[[-37  20  30  22 -38]
 [-24  38  16  20 -13]
 [-30  14  15  30 -34]
 [-25  15  42  13 -22]]
|
[[-37  20]
 [-24  38]
 [-30  14]]

[[-52  27  33  -4]
 [ 40  39  39  -6]
 [-42 -37 -40   2]
 [-59   7 -33  -8]]
|
[[-52  27]
 [ 40  39]
 [-42 -37]]

[[ 36  33  13  -7]
 [-16  43 -40 -20]
 [ 27  -1  46  36]
 [-16  30  53  10]]
|
[[ 36  33]
 [-16  43]
 [ 27  -1]]

[[ -6 -12  12 -17  14]
 [ 15  43  10 -26 -11]
 [  0   1   0   0   0]]
|
[[ -6 -12]
 [ 15  43]
 [  0   1]]

[[  5   4   8  16 -44]
 [ 11 -24  19  -5 -35]
 [  4 -18  10  -8 -29]
 [  8 -28  12 -23   4]
 [ 14   1  17  21 -51]]
|
[[  5   4]
 [ 11 -24]
 [  4 -18]]

[[ 54 -17 -10 -12]
 [ 42 -26  10  16]
 [ -6 -24 -27  -7]]
|
[[ 54 -17]
 [ 42 -26]
 [ -6 -24]]
---
[[ -1   6   4   0   1   6   0   6   0   6  -6]
 [  1   8   8 -58  -2   8  -2   7   8   8   0]
 [ -1   2   1  -1   1   2   0   2   1   2  -1]
 [  0   3   2   1   1   3   0   2  -1   3  -2]]
|
[[  6   4   0   1   6   0   6   0   6  -6  -1]
 [  8   8 -58  -2   8  -2   7   8   8   0   1]
 [  2   1  -1   1   2   0   2   1   2  -1  -1]
 [  3   2   1   1   3   0   2  -1   3  -2   0]]

[[ -3  27  -6  -4  38   3   0  -7  16  18 -15 -15]
 [ -6  15 -15  -1  -3 -16  14  -7  14 -16 -24   0]
 [-24  37  -2 -22  43  13   2  16  -8  39  -3  -2]]
|
[[ 27  -6  -4  38   3   0  -7  16  18 -15 -15  -3]
 [ 15 -15  -1  -3 -16  14  -7  14 -16 -24   0  -6]
 [ 37  -2 -22  43  13   2  16  -8  39  -3  -2 -24]]

[[ -1 -54  -4 -21]
 [  7   6   5   1]
 [ 37  -2  49  12]
 [-26 -44 -29 -51]
 [ 35  -4  31  27]
 [ 17   3   7   7]]
|
[[-54  -4 -21  -1]
 [  6   5   1   7]
 [ -2  49  12  37]
 [-44 -29 -51 -26]
 [ -4  31  27  35]
 [  3   7   7  17]]

[[-13 -41 -25  26  -3 -26   4]
 [ -7  33   9 -56 -18   7 -33]
 [ 14  18  15   9  13  14  11]
 [ -2 -45 -19  54  13 -20  23]
 [-13 -41 -25  24  -5 -26   2]]
|
[[-41 -25  26  -3 -26   4 -13]
 [ 33   9 -56 -18   7 -33  -7]
 [ 18  15   9  13  14  11  14]
 [-45 -19  54  13 -20  23  -2]
 [-41 -25  24  -5 -26   2 -13]]

[[-21 -10  -8  11]
 [-46  19  20  -6]
 [ 54 -19 -10 -13]
 [-37  18  23   7]
 [ 18  -3  -3  -8]
 [  4  -8  -1   1]
 [-35   6   4   2]
 [  9  18   9   5]
 [ 54 -12  -6 -18]
 [-25  13  12  26]
 [-27   2  13  11]
 [ 23   5   7  -6]]
|
[[-10  -8  11 -21]
 [ 19  20  -6 -46]
 [-19 -10 -13  54]
 [ 18  23   7 -37]
 [ -3  -3  -8  18]
 [ -8  -1   1   4]
 [  6   4   2 -35]
 [ 18   9   5   9]
 [-12  -6 -18  54]
 [ 13  12  26 -25]
 [  2  13  11 -27]
 [  5   7  -6  23]]

[[ 20 -11  32 -16  23  -8  -4 -46  18 -33]
 [ 22   6   8   2  11 -10   8 -33  -3 -16]
 [ 18  23 -17  23   1 -25  18 -17 -21 -11]
 [-13   4  -9   9   0 -22  -1  15   0 -13]
 [-14   4 -10   8  -2 -22   1  18  -2 -11]
 [-11   5  -9  11   5 -28  -3  12  -2 -16]]
|
[[-11  32 -16  23  -8  -4 -46  18 -33  20]
 [  6   8   2  11 -10   8 -33  -3 -16  22]
 [ 23 -17  23   1 -25  18 -17 -21 -11  18]
 [  4  -9   9   0 -22  -1  15   0 -13 -13]
 [  4 -10   8  -2 -22   1  18  -2 -11 -14]
 [  5  -9  11   5 -28  -3  12  -2 -16 -11]]

[[-32  11  15  11  -2  22 -21  14]
 [-48  44  -3  44   0  -9 -26  40]]
|
[[ 11  15  11  -2  22 -21  14 -32]
 [ 44  -3  44   0  -9 -26  40 -48]]

[[ 52 -21  59 -39]
 [ 27 -20  35 -22]
 [-35 -37  39 -31]
 [ -3   4  -4   4]
 [-33 -36  38 -30]
 [ 37 -26  41 -34]
 [-41 -45  47 -41]
 [-33 -28  33 -19]
 [ 54 -19  57 -38]]
|
[[-21  59 -39  52]
 [-20  35 -22  27]
 [-37  39 -31 -35]
 [  4  -4   4  -3]
 [-36  38 -30 -33]
 [-26  41 -34  37]
 [-45  47 -41 -41]
 [-28  33 -19 -33]
 [-19  57 -38  54]]
---
[[-20  17  -6  16   3]
 [-55 -23   1  -7  15]
 [-51  21 -16 -24   7]
 [ 46  24  17  21  -8]
 [-43  57 -30  20  -2]]
|
[[-23   1]
 [ 21 -16]]

[[ -8  20  30  23 -34]
 [ -7  -7  -7  -7  -7]
 [ -7  -7  -8  -7  -6]
 [-12 -20 -27 -22  -1]
 [ -1 -30 -44 -34  30]]
|
[[-7 -7]
 [-7 -8]]

[[  4 -30 -17]
 [ -1 -28 -18]
 [-26 -22 -21]
 [ 37 -31  -2]
 [  8  47 -23]]
|
[[-28 -18]
 [-22 -21]]

[[-32 -20 -20  -4]
 [-14 -11 -11 -14]
 [-20  11  21 -43]
 [  1   1   1   1]
 [-19  10  19 -40]]
|
[[-11 -11]
 [ 11  21]]

[[  3  21  -6 -44]
 [  3 -14  -1  18]
 [  3  31  -4 -15]]
|
[[-14  -1]
 [ 31  -4]]

[[ 59 -33  37 -17 -29]
 [-23 -30   6  -9  -2]
 [-37 -42   8 -15   6]]
|
[[-30   6]
 [-42   8]]

[[-39  55 -28   4]
 [-22  -3 -36 -52]
 [-40  55 -28   3]]
|
[[ -3 -36]
 [ 55 -28]]

[[-56   1 -54]
 [-25  -6 -24]
 [-58  -4 -54]
 [ 20  -2  18]]
|
[[ -6 -24]
 [ -4 -54]]
---
[[ 35 -23  17  -3 -10 -39  30 -36 -16  -4]
 [  7  22  32 -51  27 -38 -35 -34  -9 -33]
 [ 32 -24  24 -11 -24  -7  30 -30 -30  16]
 [ 19 -12  17 -13 -17  14  16 -17 -23  19]
 [ 22 -18  18   1 -20  14  15  -5 -21  18]
 [ 14  -8  11  -9 -11  12  11 -14 -16  12]]
|
[[ 35 -23  17  -3 -10 -39  30 -36 -16  -4]
 [ 32 -24  24 -11 -24  -7  30 -30 -30  16]
 [ 22 -18  18   1 -20  14  15  -5 -21  18]
 [ 19 -12  17 -13 -17  14  16 -17 -23  19]
 [ 14  -8  11  -9 -11  12  11 -14 -16  12]
 [  7  22  32 -51  27 -38 -35 -34  -9 -33]]

[[ 24 -21  31 -39]
 [ 18  38 -42   2]
 [-54 -11   4 -22]
 [-38 -28 -35   4]
 [  9 -13  30 -49]]
|
[[ 24 -21  31 -39]
 [ 18  38 -42   2]
 [  9 -13  30 -49]
 [-38 -28 -35   4]
 [-54 -11   4 -22]]

[[ 24  -8  25 -16  11  -3   2 -51  19 -33  -4]
 [-10 -12  14 -10   9   1 -11  11   8  -2 -12]
 [-13 -11  13  -7  10  -8 -10  10  10 -12 -14]
 [ 13 -16  30 -21  10  10  -7 -36  27 -24  -6]
 [ 15 -15  29 -21   9   9  -5 -39  26 -25  -5]
 [ 20 -11  25 -18   8   5  -1 -43  24 -28   0]]
|
[[ 24  -8  25 -16  11  -3   2 -51  19 -33  -4]
 [ 20 -11  25 -18   8   5  -1 -43  24 -28   0]
 [ 15 -15  29 -21   9   9  -5 -39  26 -25  -5]
 [ 13 -16  30 -21  10  10  -7 -36  27 -24  -6]
 [-10 -12  14 -10   9   1 -11  11   8  -2 -12]
 [-13 -11  13  -7  10  -8 -10  10  10 -12 -14]]

[[-12 -11  10   8 -38  12 -13  19  16   1 -26   7 -25]
 [ -8  -6 -22  -8  -4 -22 -20 -20 -20 -19 -15  -8 -18]
 [-40 -56  42 -56 -38  37  47  16  24  28  28 -54  49]
 [-10 -10  10   8 -37  12 -12  20  17   2 -25   8 -24]]
|
[[ -8  -6 -22  -8  -4 -22 -20 -20 -20 -19 -15  -8 -18]
 [-10 -10  10   8 -37  12 -12  20  17   2 -25   8 -24]
 [-12 -11  10   8 -38  12 -13  19  16   1 -26   7 -25]
 [-40 -56  42 -56 -38  37  47  16  24  28  28 -54  49]]

[[ 46 -41  -7 -30]
 [ 19 -33 -16  19]
 [ 11 -16  29 -26]
 [-32 -38  -2 -18]
 [-41  30   6  -5]
 [-28  35  29 -17]
 [ 47  12   4 -31]
 [-35  39 -13  46]]
|
[[ 47  12   4 -31]
 [ 46 -41  -7 -30]
 [ 19 -33 -16  19]
 [ 11 -16  29 -26]
 [-28  35  29 -17]
 [-32 -38  -2 -18]
 [-35  39 -13  46]
 [-41  30   6  -5]]

[[ 26 -35 -32 -23]
 [-12 -49 -41  18]
 [  4  50 -10 -36]
 [ 35 -43  29  12]
 [ 28  37  17 -18]
 [-13 -45 -18   3]
 [-39   0 -14  31]
 [-45  13 -29  11]
 [ 13 -46 -12   7]
 [ 25 -16 -17 -26]]
|
[[ 35 -43  29  12]
 [ 28  37  17 -18]
 [ 26 -35 -32 -23]
 [ 25 -16 -17 -26]
 [ 13 -46 -12   7]
 [  4  50 -10 -36]
 [-12 -49 -41  18]
 [-13 -45 -18   3]
 [-39   0 -14  31]
 [-45  13 -29  11]]
